Here is a tiny trained network, its code and every weight. The questions are about switching its units off for an input and a class, where a switched-off unit gives its printed mean instead of its output.

import numpy as np


def w(rows, s, z=0):
    codes = np.array(rows[::2]) - 128.0
    scale = np.full(codes.shape[1], s)
    scale[-1] = z or s
    return codes * scale


def norm(h):
    return h / np.sqrt((h * h).mean(-1, keepdims=True) + 1e-5)


def f(y):
    return y / 2 * (1 + np.tanh(0.7978845608 * (y + 0.044715 * y**3)))


def log_softmax(a):
    a = a - a.max(-1, keepdims=True)
    return a - np.log(np.exp(a).sum(-1, keepdims=True))


def net(x, mask):
    res = np.array(x, float).reshape(1, 2) / 4 @ E
    u = 0
    for l in range(2):
        y = f(norm(res) @ A[l][:, :-1].T + A[l][:, -1])
        res = res + np.where(mask[u : u + 9], y, B[l][:, -1]) @ B[l][:, :-1]
        u += 9
    return log_softmax(norm(res)[-1] @ U[:, :-1].T + U[:, -1])


A, B = {}, {}
E = w([
[121,101,197,170,232,212,9,215],'x0',
[192,28,196,103,146,194,254,159],'x1',
],0.0081)
A[0] = w([
[129,197,109,142,117,132,123,118,96],'L0N1',
[142,59,143,109,112,81,108,131,80],'L0N2',
[130,177,135,125,130,198,114,145,97],'L0N3',
[144,140,136,117,166,147,100,131,141],'L0N4',
[158,164,117,122,114,115,157,109,176],'L0N5',
[1,16,125,110,92,65,95,132,76],'L0N6',
[151,198,129,153,129,159,154,138,4],'L0N7',
[20,47,78,96,120,136,111,98,144],'L0N8',
[146,101,134,80,119,157,155,122,130],'L0N9',
],0.0097,0.0037)
B[0] = w([
[179,168,148,174,158,140,165,131,217],'L0N1',
[135,168,115,137,124,156,120,98,115],'L0N2',
[68,70,132,120,130,104,131,146,181],'L0N3',
[67,57,149,128,117,97,123,126,218],'L0N4',
[104,40,150,126,150,106,69,163,252],'L0N5',
[176,153,148,128,100,158,138,114,140],'L0N6',
[143,131,88,1,130,174,116,75,75],'L0N7',
[151,143,144,159,121,122,142,138,168],'L0N8',
[156,196,135,190,138,112,122,130,245],'L0N9',
],0.014,0.0028)
A[1] = w([
[86,95,129,151,91,61,158,124,99],'L1N1',
[75,117,135,122,120,148,210,107,62],'L1N2',
[96,109,72,76,49,55,217,70,60],'L1N3',
[112,136,160,183,133,110,139,144,175],'L1N4',
[138,72,153,116,115,125,166,133,139],'L1N5',
[160,110,138,84,126,182,232,112,107],'L1N6',
[76,210,72,105,101,108,89,83,1],'L1N7',
[6,154,102,98,67,116,224,75,135],'L1N8',
[60,150,97,129,109,96,119,108,149],'L1N9',
],0.018,0.0024)
B[1] = w([
[168,162,106,99,152,187,131,133,219],'L1N1',
[237,137,154,136,144,177,184,156,152],'L1N2',
[34,6,187,117,173,146,66,167,246],'L1N3',
[133,122,95,71,120,151,136,116,253],'L1N4',
[122,192,103,158,84,60,114,81,203],'L1N5',
[135,225,125,209,85,71,158,116,192],'L1N6',
[164,210,149,213,103,107,185,139,199],'L1N7',
[134,132,49,30,145,169,79,107,177],'L1N8',
[187,148,148,164,85,81,206,96,188],'L1N9',
],0.013,0.011)
U = w([
[143,214,163,231,82,61,177,121,114],'0',
[26,2,187,98,163,136,54,150,251],'1',
[167,145,49,4,111,174,152,90,34],'2',
],0.012,0.0018)

Each question gives the input, the list of numbers given to net, and the class t.
The units are the neurons (one row each of A and B). Each row of codes is followed by its name. A weight is (code - 128) times the scale printed after its matrix; where a second scale follows, it is the last column's (A, B and U).
mask holds one flag per neuron, layer by layer. A switched-off neuron (its flag False) gives its mean, the last column of its row in B, instead of its output. The means were averaged over made-up inputs and are rounded, as every weight is.
A unit's drop is (log p(t) with every unit on - log p(t) with that unit switched off) / (log p(t) with every unit on - log p(t) with every unit switched off).
most important unit: the unit with the biggest drop
top k neurons: the k neurons with the biggest drops, biggest first
top k neurons in layer l: the k neurons of layer l with the biggest drops, biggest first
drop when u is switched off: that unit's drop, to one decimal
input [3,0], class 2: top 3 neurons in layer 1 -> [L1N3 L1N7 L1N6]
input [3,-3], class 2: top 4 neurons in layer 1 -> [L1N3 L1N7 L1N6 L1N5]
input [-3,2], class 2: most important unit -> L0N9
input [2,3], class 2: top 4 neurons in layer 1 -> [L1N3 L1N4 L1N7 L1N6]
input [6,7], class 0: top 2 neurons -> [L1N3 L0N5]
input [-2,0], class 2: top 2 neurons -> [L0N5 L1N3]
input [3,1], class 2: top 2 neurons -> [L1N3 L0N5]
input [8,8], class 0: top 2 neurons in layer 1 -> [L1N3 L1N5]
input [-1,3], class 2: top 2 neurons in layer 0 -> [L0N9 L0N1]
input [0,2], class 2: top 2 neurons -> [L1N3 L0N9]
input [-7,-4], class 1: drop when L0N8 is switched off -> 0.0
input [-7,-3], class 1: drop when L1N3 is switched off -> 1.2
input [-6,4], class 1: drop when L1N3 is switched off -> 1.4
